Here is a tiny trained network, its code and every weight. The questions are about switching its units off for an input and a target symbol, where a switched-off unit gives its printed mean instead of its output.

import numpy as np


def w(rows, s, z=0):
    codes = np.array(rows[::2]) - 128.0
    scale = np.full(codes.shape[1], s)
    scale[-1] = z or s
    return codes * scale


def f(y):
    return np.maximum(y, 0)


def softmax(a):
    e = np.exp(a - a.max(-1, keepdims=True))
    return e / e.sum(-1, keepdims=True)


def log_softmax(a):
    a = a - a.max(-1, keepdims=True)
    return a - np.log(np.exp(a).sum(-1, keepdims=True))


def net(x, mask):
    ids = ['αζθπσφω'.index(c) for c in x.split()]
    T = len(ids)
    res = E[ids] + P[:T]
    u = 0
    for l in range(2):
        q, k, v = (res @ M[l].T for M in (Q, K, V))
        z = softmax(np.where(np.tri(T) > 0, q @ k.T / 3**0.5, -1e9)) @ v
        res = res + np.where(mask[u], z, O[l][:, -1]) @ O[l][:, :-1]
        u += 1
        y = f(res @ A[l][:, :-1].T + A[l][:, -1])
        res = res + np.where(mask[u : u + 12], y, B[l][:, -1]) @ B[l][:, :-1]
        u += 12
    return log_softmax(res[-1] @ U[:, :-1].T + U[:, -1])


Q, K, V, O, A, B = {}, {}, {}, {}, {}, {}
E = w([
[6,141,82,40,136,101,174,90,163,35,151],'α',
[153,183,178,151,57,133,204,151,90,141,109],'ζ',
[229,66,62,124,67,181,55,67,84,44,143],'θ',
[45,102,99,150,152,184,109,161,98,73,142],'π',
[177,88,98,127,189,123,75,36,167,71,174],'σ',
[123,84,60,91,104,168,181,91,80,118,159],'φ',
[110,71,85,110,82,180,92,83,142,177,157],'ω',
],0.015)
P = w([
[125,132,144,167,117,110,122,130,195,115,96],'0',
[138,106,136,63,131,108,151,130,156,43,177],'1',
[105,146,180,178,94,70,125,121,54,124,134],'2',
[122,69,64,92,129,89,205,117,85,85,48],'3',
[150,104,184,49,113,185,133,137,112,102,164],'4',
[73,185,169,174,84,103,146,85,73,107,139],'5',
[124,60,7,108,117,97,195,118,109,114,102],'6',
[135,126,156,66,112,205,142,134,131,115,221],'7',
[85,202,138,214,107,120,129,106,98,74,163],'8',
[141,104,66,89,118,89,180,124,134,110,44],'9',
],0.013)
Q[0] = w([
[128,172,75,144,75,125,202,77,80,38,177],'0.h1',
[104,221,254,151,126,130,13,148,113,150,189],'0.h1',
[145,48,120,67,141,180,233,93,146,141,49],'0.h1',
],0.0064)
K[0] = w([
[89,203,156,103,77,187,67,207,68,82,191],'0.h1',
[114,144,84,181,113,51,129,123,113,119,1],'0.h1',
[155,162,101,113,112,187,149,132,182,167,205],'0.h1',
],0.0069)
V[0] = w([
[120,178,157,118,60,130,80,141,108,2,141],'0.h1',
[125,168,163,206,169,171,98,131,147,70,36],'0.h1',
[122,106,95,115,90,179,152,141,56,112,186],'0.h1',
],0.0054)
O[0] = w([
[116,108,234,126,170,200,194,140,78,208,59,255],'0.h1',
[151,121,206,128,125,97,138,164,155,251,87,115],'0.h1',
[102,32,160,229,149,198,198,134,83,95,104,225],'0.h1',
],0.011,0.0064)
A[0] = w([
[40,113,32,74,214,45,151,84,121,52,23,240],'0.n1',
[154,30,144,111,155,126,148,153,154,131,107,154],'0.n2',
[195,139,151,94,100,160,106,91,193,133,233,207],'0.n3',
[107,111,126,246,159,92,140,74,51,87,39,235],'0.n4',
[135,197,221,167,35,172,234,123,91,98,203,139],'0.n5',
[11,56,126,188,129,121,54,192,187,149,90,176],'0.n6',
[89,183,122,196,146,142,151,179,170,192,48,145],'0.n7',
[128,129,169,133,94,105,132,215,19,125,160,90],'0.n8',
[134,149,178,114,157,180,145,149,171,109,195,228],'0.n9',
[88,142,253,152,197,78,115,92,54,76,233,152],'0.n10',
[64,130,91,209,143,118,137,36,69,119,134,254],'0.n11',
[136,70,199,124,106,118,174,139,128,111,134,35],'0.n12',
],0.0062,0.0023)
B[0] = w([
[141,131,175,152,59,104,137,185,82,131,25,199],'0.n1',
[159,165,127,108,137,177,244,170,101,122,128,177],'0.n2',
[197,97,197,114,227,180,79,108,162,95,118,136],'0.n3',
[126,88,97,136,64,111,154,146,201,194,105,251],'0.n4',
[98,62,163,139,120,149,51,191,129,72,154,235],'0.n5',
[142,151,12,56,148,189,123,128,183,118,101,168],'0.n6',
[113,202,141,55,116,134,145,194,152,157,130,163],'0.n7',
[89,95,102,87,170,72,87,86,122,77,45,177],'0.n8',
[117,110,178,91,162,255,53,210,19,142,150,165],'0.n9',
[76,84,203,148,194,137,52,56,140,141,103,194],'0.n10',
[149,51,113,121,98,137,87,132,112,158,77,219],'0.n11',
[166,157,113,149,159,102,127,137,169,70,126,183],'0.n12',
],0.0068,0.014)
Q[1] = w([
[101,66,133,132,53,150,184,107,171,179,42],'1.h1',
[128,136,141,80,145,185,134,154,49,93,182],'1.h1',
[164,179,69,95,81,77,254,94,106,135,107],'1.h1',
],0.007)
K[1] = w([
[86,108,228,147,162,246,65,167,115,130,241],'1.h1',
[189,253,56,44,66,96,173,116,190,80,158],'1.h1',
[135,119,120,70,122,137,193,89,35,19,144],'1.h1',
],0.0051)
V[1] = w([
[145,69,214,138,6,77,157,151,51,77,151],'1.h1',
[39,179,174,64,100,107,158,193,63,131,150],'1.h1',
[66,76,2,131,131,121,203,132,36,125,89],'1.h1',
],0.007)
O[1] = w([
[162,199,147,90,140,168,150,155,12,78,118,233],'1.h1',
[168,177,222,118,8,138,72,133,194,120,171,253],'1.h1',
[54,92,64,140,105,168,136,145,230,66,190,92],'1.h1',
],0.011,0.0045)
A[1] = w([
[122,97,105,116,133,124,176,138,127,254,54,161],'1.n1',
[223,211,69,95,79,26,166,158,83,232,114,76],'1.n2',
[129,116,138,95,155,142,128,23,156,132,152,116],'1.n3',
[124,126,139,89,62,159,162,97,117,91,107,121],'1.n4',
[184,138,110,72,142,207,176,174,206,82,121,3],'1.n5',
[90,108,184,124,146,144,77,77,62,107,104,108],'1.n6',
[189,71,93,97,80,188,151,49,153,131,110,148],'1.n7',
[71,83,160,146,77,86,68,69,171,172,129,117],'1.n8',
[150,153,223,135,194,160,94,171,74,132,178,16],'1.n9',
[85,30,135,109,222,134,119,124,144,172,142,156],'1.n10',
[196,99,189,195,141,121,93,37,81,178,96,151],'1.n11',
[135,85,99,51,126,177,59,188,125,123,133,178],'1.n12',
],0.0071,0.0019)
B[1] = w([
[123,94,113,130,145,74,131,179,175,151,160,215],'1.n1',
[217,94,59,73,184,171,215,59,155,76,138,161],'1.n2',
[127,73,126,170,139,129,66,103,109,117,54,139],'1.n3',
[51,113,149,175,137,145,65,145,178,138,150,230],'1.n4',
[108,174,126,121,124,157,148,145,114,134,210,199],'1.n5',
[130,129,147,147,160,138,181,131,209,88,156,251],'1.n6',
[83,153,187,144,116,151,131,114,131,114,136,199],'1.n7',
[114,139,51,139,166,220,40,152,68,117,85,191],'1.n8',
[96,114,143,144,139,135,114,76,148,83,102,233],'1.n9',
[111,125,124,70,121,122,181,94,87,101,116,238],'1.n10',
[9,142,84,154,127,77,122,103,89,174,177,216],'1.n11',
[98,123,134,118,70,25,132,1,137,134,103,239],'1.n12',
],0.0083,0.016)
U = w([
[154,104,135,147,141,110,137,147,254,139,165,11],'α',
[112,193,153,133,104,125,95,143,72,175,92,248],'ζ',
[187,156,113,118,154,194,143,120,95,118,71,251],'θ',
[176,60,92,143,108,142,37,139,107,135,38,178],'π',
[104,150,124,167,199,198,113,199,51,206,130,79],'σ',
[135,175,41,166,150,122,119,151,139,47,164,8],'φ',
[196,67,113,115,136,92,128,128,166,112,122,174],'ω',
],0.007,0.0012)

Each question gives the input, a string of symbols that net reads in full, and the target symbol t.
The units are the heads (3 rows each of Q, K, V and O) and the neurons (one row each of A and B). Each row of codes is followed by its name. A weight is (code - 128) times the scale printed after its matrix; where a second scale follows, it is the last column's (O, A, B and U).
mask holds one flag per unit, layer by layer, with each layer's heads first. A switched-off unit (its flag False) gives its mean, the last column of its rows in O or B, instead of its output. The means were averaged over made-up inputs and are rounded, as every weight is.
A unit's drop is (log p(t) with every unit on - log p(t) with that unit switched off) / (log p(t) with every unit on - log p(t) with every unit switched off).
The circuit of an input: a set's keep is (log p(t) with only the set's units on - log p(t) with every unit switched off) / (log p(t) with every unit on - log p(t) with every unit switched off). Starting from the 12 units with the biggest drops (on a tie, the unit counted first), units are removed one at a time, each time the one whose removal leaves the highest keep (on an exact tie, the one counted first), for as long as the keep stays at least 0.8.
units of the circuit, in order: the units of the circuit, biggest drop first
unit that matters most: the unit with the biggest drop
top k neurons: the k neurons with the biggest drops, biggest first
k most important neurons of layer l: the k neurons of layer l with the biggest drops, biggest first
input σ α α σ π φ ζ π θ ζ, target α: units of the circuit, in order => [1.h1 0.n1 1.n8]
input π π π α ζ ω θ, target θ: units of the circuit, in order => [0.n5 1.h1]
input π π θ π π φ ω σ, target π: top 3 neurons => [1.n8 0.n6 1.n3]
input π θ ζ π ζ α α ζ θ, target ζ: units of the circuit, in order => [1.h1 0.n5 1.n11 0.n9]
input ζ π σ ζ ω π α π σ σ, target α: top 3 neurons => [0.n2 0.n5 0.n10]
input ζ ζ π σ θ π σ σ θ, target σ: units of the circuit, in order => [1.h1 1.n11 0.n3 0.h1]
input α α π θ ζ π ω, target θ: top 4 neurons => [1.n2 0.n5 0.n10 0.n6]
input ζ θ ζ φ π α ζ ζ ω, target ζ: units of the circuit, in order => [0.n5 1.h1 0.n9]
input ζ ζ ζ φ π π σ, target α: units of the circuit, in order => [1.h1 1.n8 0.n9 1.n10]
input ζ ζ α σ, target θ: units of the circuit, in order => [1.h1 0.n5]
input σ π π π ζ θ θ σ, target σ: units of the circuit, in order => [0.h1 1.h1 1.n11]
input θ α ζ π ω σ, target σ: units of the circuit, in order => [1.n12 0.n10 1.h1]
input φ σ π π ζ ω ζ, target θ: units of the circuit, in order => [1.h1 0.n5 1.n2]
input ω ζ ω π π π α, target α: 2 most important neurons of layer 1 => [1.n8 1.n1]
input ζ π ω ζ π π, target π: top neuron => [0.n4]
input α π σ π ω, target α: top 2 neurons => [0.n4 0.n1]
input ω π π ζ σ ω φ, target ω: top 3 neurons => [1.n2 1.n1 0.n3]
input ω ζ π φ, target θ: top 2 neurons => [1.n2 0.n5]
input α π α π φ ζ π σ α σ, target ω: 3 most important neurons of layer 1 => [1.n2 1.n1 1.n8]
input ζ π φ, target π: unit that matters most => 0.n9
input φ σ ω ω, target ω: most important neuron of layer 1 => [1.n2]
input α θ ζ π π σ π ζ σ ω, target θ: units of the circuit, in order => [0.n5 1.h1 1.n2]
input ζ π θ α π ζ ζ σ, target ζ: top 2 neurons => [1.n11 0.n7]
input σ ζ π, target π: top 3 neurons => [0.n4 0.n10 1.n8]
input α α σ α φ σ σ, target φ: top 2 neurons => [0.n5 1.n5]
input π ζ φ ζ φ, target π: top 2 neurons => [0.n6 1.n8]
input ζ π ω α σ π ζ σ α π, target ω: top neuron => [1.n1]
input ζ α π φ π, target ζ: top 2 neurons => [1.n11 0.n7]
input π ω θ σ ζ, target π: top 4 neurons => [1.n8 0.n6 0.n5 0.n7]
input π π ζ ζ σ, target π: top 3 neurons => [0.n6 1.n3 1.n8]
